Each row has a class, written after it.
[  19  -74  111 -147  201  376   37  -39   85  -95 -226 -193  245   -8
  465   79 -243   87   36  -68  -44  160  -95 -321  -66 -127  213  128
  -78 -144 -260  408   20   74  439  395] : fusas
[ 240  396  282  -43 -211 -253 -322  329 -111  271  -11   47  -14  120
 -150  112   66 -479  229 -134  118  128  128  232  249   38  240  413
   -8  -93  201 -434  371  125 -647 -348] : Tunan
[-126  178  136 -189 -252   11  -55 -228 -289   19  -57 -183  291   36
  -54  219 -120   35 -115 -154   31   61  -96  303  123 -110   21 -206
  -89  -28   -6  144 -178 -503  305 -154] : dabep
[-336  -15 -198  173  163    5 -225 -356  243  169   31  197 -262  170
 -397   24  -87  294 -377   97   59  260  -90 -124  178  206 -177    9
 -147 -134  250   49  152  254 -192   88] : defe
[-325  385  108 -468  391   63  160  -29  235   32  187 -322  -69  -97
  -31   37   39   61  352 -115  -19   65 -116 -142   14  -93  204    4
   54  174  -29 -182  289  112 -246  133] : met
[-297  128 -176 -201 -166 -235 -487  -23  246  273 -155 -109  176 -183
 -164 -229   80   35  365   43  -34  239  -64  185 -141  142  249  109
   19  339   71  264  295 -296 -350   45] : defe
[  26  136  -49 -185   52  136    1   37  445  -17  -33 -147 -246 -146
  269  139   -4  -84  223 -101  -82   -9  377  -34  163 -190  474 -302
  274  245 -257  160   20  195  208  330] : piga
[-268   92   37  340   75 -399 -130   22  -32  488  214   -6 -128  154
  -97 -143  405 -148  125  498  307 -394  227   97   35   30 -143  193
  408    1  278   68   67 -381 -434  -91] : piga
[-350 -143 -267  190   37 -138 -309 -307  177   38 -259  209  108   37
 -629  -84  -87  292 -212  284    9 -131 -178  151    1  299 -143 -199
   -1  172  294  -63  210  -57 -140   13] : dabep
[ 106  -43   99  224  110  -66 -191  -67   89  107   94 -153 -219 -116
  116 -206 -275 -106  214  345 -117 -166  295  -60   22 -193  238  -76
  527    3  -63   40  332   89  128   80] : met
[ -53   53   -6  -46  123  271  -73 -267  274   22 -258  -60 -112 -114
   65  140 -193   35  238   34 -179  283 -137 -191  200 -249  109 -204
 -238   49 -109  145   57  146  241  217] : piga
[ 120  -33 -365  323   24  -86 -298 -168  297  239 -150  -45 -187   37
 -341  -86  -41   36  271   69 -178 -151  -63 -130  -28 -341  478 -369
   91  155   61 -434  539  178  -90  134] : deko
[-288 -149   -1  -12  265   33  302  110  315   -6 -105  262  -66 -144
   34  194   70  159  462  186 -205  168 -200  -38 -115 -199  317 -533
  -69  139 -207  336  234  -22  261  456] : Tubo
[ 127  528  158 -529 -268  -81  -15 -160 -444   52  446 -298  216  -35
   21  -79  146 -305 -646 -296  414 -303  -88  418  -27   26  121   33
   95 -169   29 -767 -149 -144 -348 -349] : fusas
[ -51  152 -130  -67 -317   67  191 -134   13 -153 -357  -52  -58  -53
  -86   22 -189  119  654 -152 -311  109 -160  -15    0  -73  -20 -290
 -251  216 -172  360  204 -261  179  133] : fusas
[  81 -168  182   17 -170  -98 -130  188   83 -360   20  -33   58 -153
  412  116 -284 -203 -802   91 -201 -162  103  141  -58  -28 -217 -257
 -135   20 -124   92 -402 -155  899 -322] : defe
[-145  195  201  -27 -214   85  164   80    3   86  230 -354  234 -347
 -193 -133   58 -222 -142  252  114 -379   30  256 -143 -339 -152 -196
 -237  -63    7 -433 -181 -113  105  -70] : defe
[ 164   43   52  -83   33    2 -248  121  272   46    8  -17  315 -373
  135  126 -111 -265  149 -133 -311  186  144  277  -43  -61  543  -40
  178  336 -149   56  228  181  215 -155] : piga
[-268  477 -479 -337  116 -308  120  102  101  163  211 -103  -84  137
   42   83  406  241  287 -137  152  -37 -285   13 -119  -56  267  183
 -121   45  -53  -91  230 -124 -448 -100] : met
[ -14  203   98 -183   69  222  -53 -193  -95   61   71 -209   13   90
  479  174  142  162 -830 -271  461   73    6 -104  182 -140  -77  113
  215 -191  -55  149 -481  -15   -4  103] : Tubo
[ 245  507   79 -708 -449  129 -170  276   94 -214 -211 -343  -32  -97
  403  241   86   10 -220 -645  -56  222   47  202  142  -39  351   23
  -64  280 -119 -185 -332   80  -50 -251] : fusas
[-135  391  -86 -586  -82   97  192   28 -136 -161  205 -205  261   64
    2   51  201  227  144 -429   71  168 -229  117   51   76  -46   74
 -195    0  -32  -28   86 -473 -541  191] : Gan
[ 184  278   61   38 -512 -163 -208   64  -27  149    6 -126   91   10
  -82  330   77  -86 -204   19   85 -209  180  466   65   23  185   44
  121  233   50 -311  -49 -174  100 -573] : fusas
[-361 -164  -55  130  102 -260  189    9 -130   87  301  184  110  163
  178  -22  103   89   43  364  -57  137 -155  -76  -70  265  -19  177
 -259  -75  -98  401   93 -358   68  -50] : Tunan
[ -77   41 -283 -212  -55 -174 -279   16   71  -60  155 -131  284 -168
  -97 -135 -208  -81   -8  -13 -158   12  -98  163 -109  193   -8   50
   56   53   62  -42   59 -180  222 -269] : Tubo
[-188 -184   42  156 -347 -618 -309  212   39   17  258   42 -125   88
 -183 -173   75  -93 -382  265    6 -268  329  252    1  323 -124   35
  -99  186  221   31 -132 -360  228 -201] : deko
[-351  266  171   84 -134  -79  425  352  -32 -290  263 -115  178  -34
 -340  -25   52  297  101  293 -156 -127 -306  124 -234  122 -231  -75
 -392 -331  113 -148 -216 -231   70 -187] : Tunan
[ 171  389  211 -138   19  282  -42   85   11  -30   -5 -202 -151 -109
   94    5 -220 -473 -263   -9   56  -65  -23   77   36 -242  201  -97
  144 -297  -79 -548  -25  528   85 -227] : defe
[-235  135 -161 -694  287  217 -289 -372   33   65   -4 -122  121   70
  275    8 -117  448 -551 -297  204  346 -171  -96  130  145  128  160
  187  -26   99   62 -269  262 -132  202] : Tubo
[-402 -157  231  231 -140   30 -375 -233   57  380 -267  159  267  236
 -239  233  -15   -2 -261  284  507  193  216   93  351  304 -170  457
 -289   45  120  578  133 -264  -98  329] : deko
[-119   28  -81 -257  -29  -46 -284 -446   -4  125 -276  -47    3  175
 -150  -35  -33 -115  181 -439  244  427  109 -105  335  271   36  198
   86  129   37  216  113 -134 -484  213] : dabep
[-312 -206 -174  114   88 -191  214  -10  217   42  108  -31  409 -166
 -249 -231 -198  172  482  337 -410    6  -90 -138  -86  -26 -161  102
 -520   43  110   82  460 -110 -104  184] : met
[  91   27 -153  -68 -104   20  -58 -281 -257 -165  286 -254   91  120
  175 -148 -145   68 -599 -399  295  -52  144 -165  152  -13 -193   76
  201 -302  -47  153  -67 -318  -15  293] : Gan
[  97  -17  241 -139  214   98 -352  146   50   93  246  -52  -64  -62
  304   94   31 -135 -477   65   64  330  -67   -4  -60  113  -12  237
  204 -159   61 -137  -70   72  -19 -330] : defe
[-364 -234  222  509  157   76   72   45  109  -34   -4  163   77  -14
 -198  -40  163  -45 -194  468 -337  -42 -248   75 -258  216 -465 -194
 -181   52  127  408 -269 -412  415 -417] : defe
[  77  205 -365 -232 -291 -129   37 -360 -137  205   64   96 -208  263
  -15   55  120  237 -533 -522  292 -148  145   34  286  -89 -211  -67
 -153   53  184   -7 -119   67 -302  137] : Tubo
[ 236  -77  438  203   82 -498 -188  116   -7 -131   -7  146 -125   14
  241 -176   46 -315 -166  263 -230 -295   59  173 -287  256   -7   98
  260  347   90 -163 -121  -52  168 -460] : deko
[ 170  157 -223 -272   78  200  294 -172 -139  -44 -193  -12 -103   66
  437  339   65  351  393 -510  194  166 -192 -379  -27  -37 -223  109
   25   -2  -75  756 -235 -282  365  274] : Tunan
[ -84  154  -16 -136 -546 -443  269  607 -178 -156  287 -329  339  -57
  367  205   24 -161 -208 -140  -65   74   85  171   42 -252   68  175
 -398 -147 -237 -351  -66 -260   50 -434] : fusas
[-244  -81 -217 -135   30 -390  708  540  142  -13  473  174 -281   78
  328  168  229  -30  233  255  -24 -234  126 -116 -117 -138  192 -312
 -106  -26 -230  -14  452  -78   -2  225] : met
[  -5  -27   49  139 -173   89 -291 -163 -192 -109 -326  208  253  160
 -173   35 -395    4  -73  -20 -221  252 -281   55  263  143 -646  317
 -847 -193  152  503   39 -274  266 -133] : piga
[-377 -170  -43 -323   75 -285    1  249  226   54  104 -247  325 -242
   82 -130 -115 -156  176  142 -232   76   25  -97 -272   62  245   51
  -97  106   63  106   26   11  397  -18] : dabep
[ 286    7   33 -329  305  358 -181 -359   21   11 -136  -30   83  -94
  505  235    6  -15 -312 -415  128  235  -43 -108   37 -130  151  -74
  220  -29 -165  337 -170  -22  212  232] : dabep
[-290 -106 -124   45  142   10 -111 -143   90 -262   58  -84  291  -97
 -505  -84 -212  506   95 -227  -71  378 -261  -66 -202  214 -188   60
  -50 -181   -6   77  198 -125 -108  128] : fusas
[  -8    8 -292 -193  106 -128   53   64  220  124  227   46  167  -78
  -30  262   12  -50  328 -150  -69  -86  238   85   41  -44  118   -1
 -144  102   -3  129  240 -107  241  234] : deko
[ -13   54  331  -46 -180   88   -8   79    1 -242 -232 -340  292    0
  385  -87 -252   52 -274  -74 -264   71 -183 -166  -29 -179  138  -92
 -213   18  -97  254  -43 -271  321    6] : met
[ 301  534  114   -7 -346  215  118  -36 -415   -6  -32 -167 -321  278
  418  171   51  181 -517 -262  461 -163   55   58  184 -358  -31   84
  128 -417 -214  -36 -155   81 -226   65] : fusas
[-210  357 -122  193  378    2  269 -233 -205 -197  111 -160  158   83
 -176 -407  -23  211  320   17 -122 -199 -360  -79 -244  -67   56 -102
  329 -335 -111 -200  104  -64 -457   26] : Tunan
[-138  316  136 -349  196  359   58 -412   69 -101   62 -232 -188 -206
  -34 -159  -29   25 -147  -59 -226   94 -332 -160   18  -65 -151 -268
  -70   88  133  -75 -152   46   -2   65] : Gan
[-365   28 -152 -153  488  178 -250 -309  181 -111  343 -281  702 -221
 -138 -227 -276  172 -101  -25 -215  464 -299 -116  -85  382  -65  503
 -174 -244   47  196   21  -22   23  -31] : piga
[-365   95  146  331   13  -46 -286   84  108    6  121   56   43  144
 -360    9   32  168 -256  393  109  140   52  257   31  158  -31  202
  125 -256   -2   28  188  -94 -411  -69] : Gan
[ 147 -112  -26 -314 -215  -80  -59  -38  138 -270  244 -440   53 -287
  680 -173 -292  -57 -579 -198 -140  -31  430 -161   23   20  363 -163
  421  116 -207   75 -327   45  566  136] : fusas
[-499  -44  -16   82   34    6  182    7   -4 -136  237 -179  181  -12
 -551 -167 -105  331 -181   87 -229  -58 -148   49 -233   47 -348 -181
 -261 -156  146  -59  -36  -56  106 -148] : dabep
[-118  267  290 -178  174 -200  133  215 -108   54  292 -193   90  -48
  303  166  215 -163 -537   -4  281  -52   -6   84   64  -87   68  333
  168  -80   58 -471 -273  218 -184 -424] : met
[ 347 -123   67 -168 -265  269 -105 -483 -228  -46 -448  -69  169  135
  561  -53 -312 -274   -4 -277 -134  270  -77 -206   57  111   21  129
 -115  131 -267  466  -67 -209  301  -61] : fusas
[ -24  -56 -288   25  105 -156 -580 -153  222  430 -238  108  -96   17
  -40  107 -207   15   75  194   82  137   66  -58  304  156  244  432
  138  361  265  129  288  400  143  -28] : Tubo
[-311  -50   -3   77  289  264 -391 -215  130  120 -348   10  -77  -20
 -670 -156 -263    2  370  -49 -245  215 -153  -60  -95  277 -252  190
  105  228  269  361  160  282  206 -350] : met
[-226  145 -104 -419  310  313 -174 -377   54   68   47   30 -112    3
   99 -182 -139  182 -198  108  149   -9   74  -26  100  138  129    8
  319 -107   40  329   38  218  -94  571] : Gan
[-675 -102  167  -98  102   62   59  181  -69  165  -56   38  388  102
 -330  -74  -77  179  237  375   42  278 -178  -11  -46  393 -278  260
  -63 -119  250  385  424 -243 -466  170] : dabep
[ -47   17  -89 -224  218  301 -347 -344  321  225 -156   -1   92  110
   52  270 -137  216 -135 -248  416  277  285 -195  217  217   40  441
  155  -85   42  647  136  143  -14  466] : met
[  73   42 -108  138   57   69 -301   -9   82  -75   40  109   -4   65
   44   15 -247  157 -165    6 -259  355 -124   15  -56  125 -115  188
  -12 -175  -61  173  297  135 -109 -287] : piga
[  41   15 -273  272   31  -19 -186 -252  269  261  -75  207    6 -162
 -494  107  232  260  163  127 -134 -227  -45  197 -166   63 -435  -49
  -50  213  422  181 -180 -116  125 -286] : piga
[ -90  173 -158   76   14    5 -416   11  150  272  122  -58   46 -103
 -642   45   25   -9  364 -104   68   48  141  205   -5  260  -81  379
   86   85  227  151  348  -10  -98 -141] : fusas
[ 174 -145  458  -29 -351 -249  -26  285 -339 -291  133  215    7  -28
  327  -45   48 -218 -585  241   14 -131   17  464 -177  379 -102   25
  -41  198 -106  -20 -379 -258  334 -443] : deko
[-125  120 -156 -333   75 -312   15  -10  100  241  342  -58 -245 -153
 -117  131  190 -116  311 -235   62  148  121   69 -100   97  187   65
  282  293   72  -46   76   68   38 -341] : met
[-260 -539 -271   61  -43 -235 -336 -235   34  100 -211  289  500   40
 -303  -74 -174  121  106   40 -246  277 -101    7  174  498 -391  331
 -562  370  327  530   55 -388  223  -61] : piga
[ 142 -482 -167 -126   75 -231 -179 -418 -252  -15   99  300  173   23
  209  -33 -237 -229 -204  200  136   28   -6   42  105  290  -36 -159
  239  -99   28  -97   -9 -392  256  106] : deko
[-165 -106  -75  276   56   29  207  127  141 -143 -202  -41   96  107
 -504  -90 -197  217  561  184 -339   78 -392 -214 -159 -155   26 -197
 -388 -120   48 -452  422  114 -120   91] : deko
[  81  222   71  -51  123  122  332  124 -131  -16 -222   13 -237   90
  446  286  257   58  240 -156   83  -22  -81   38 -270 -167  179  -28
  386  112 -295  349 -285  121  245 -209] : dabep
[-510 -286  -45  247  195 -291 -162  202  296   44  197  -26  198 -113
 -651 -292   32    5  143  326 -450   26 -159  -38 -416  326 -330    7
 -235   27  371  128  181 -205  127 -334] : dabep
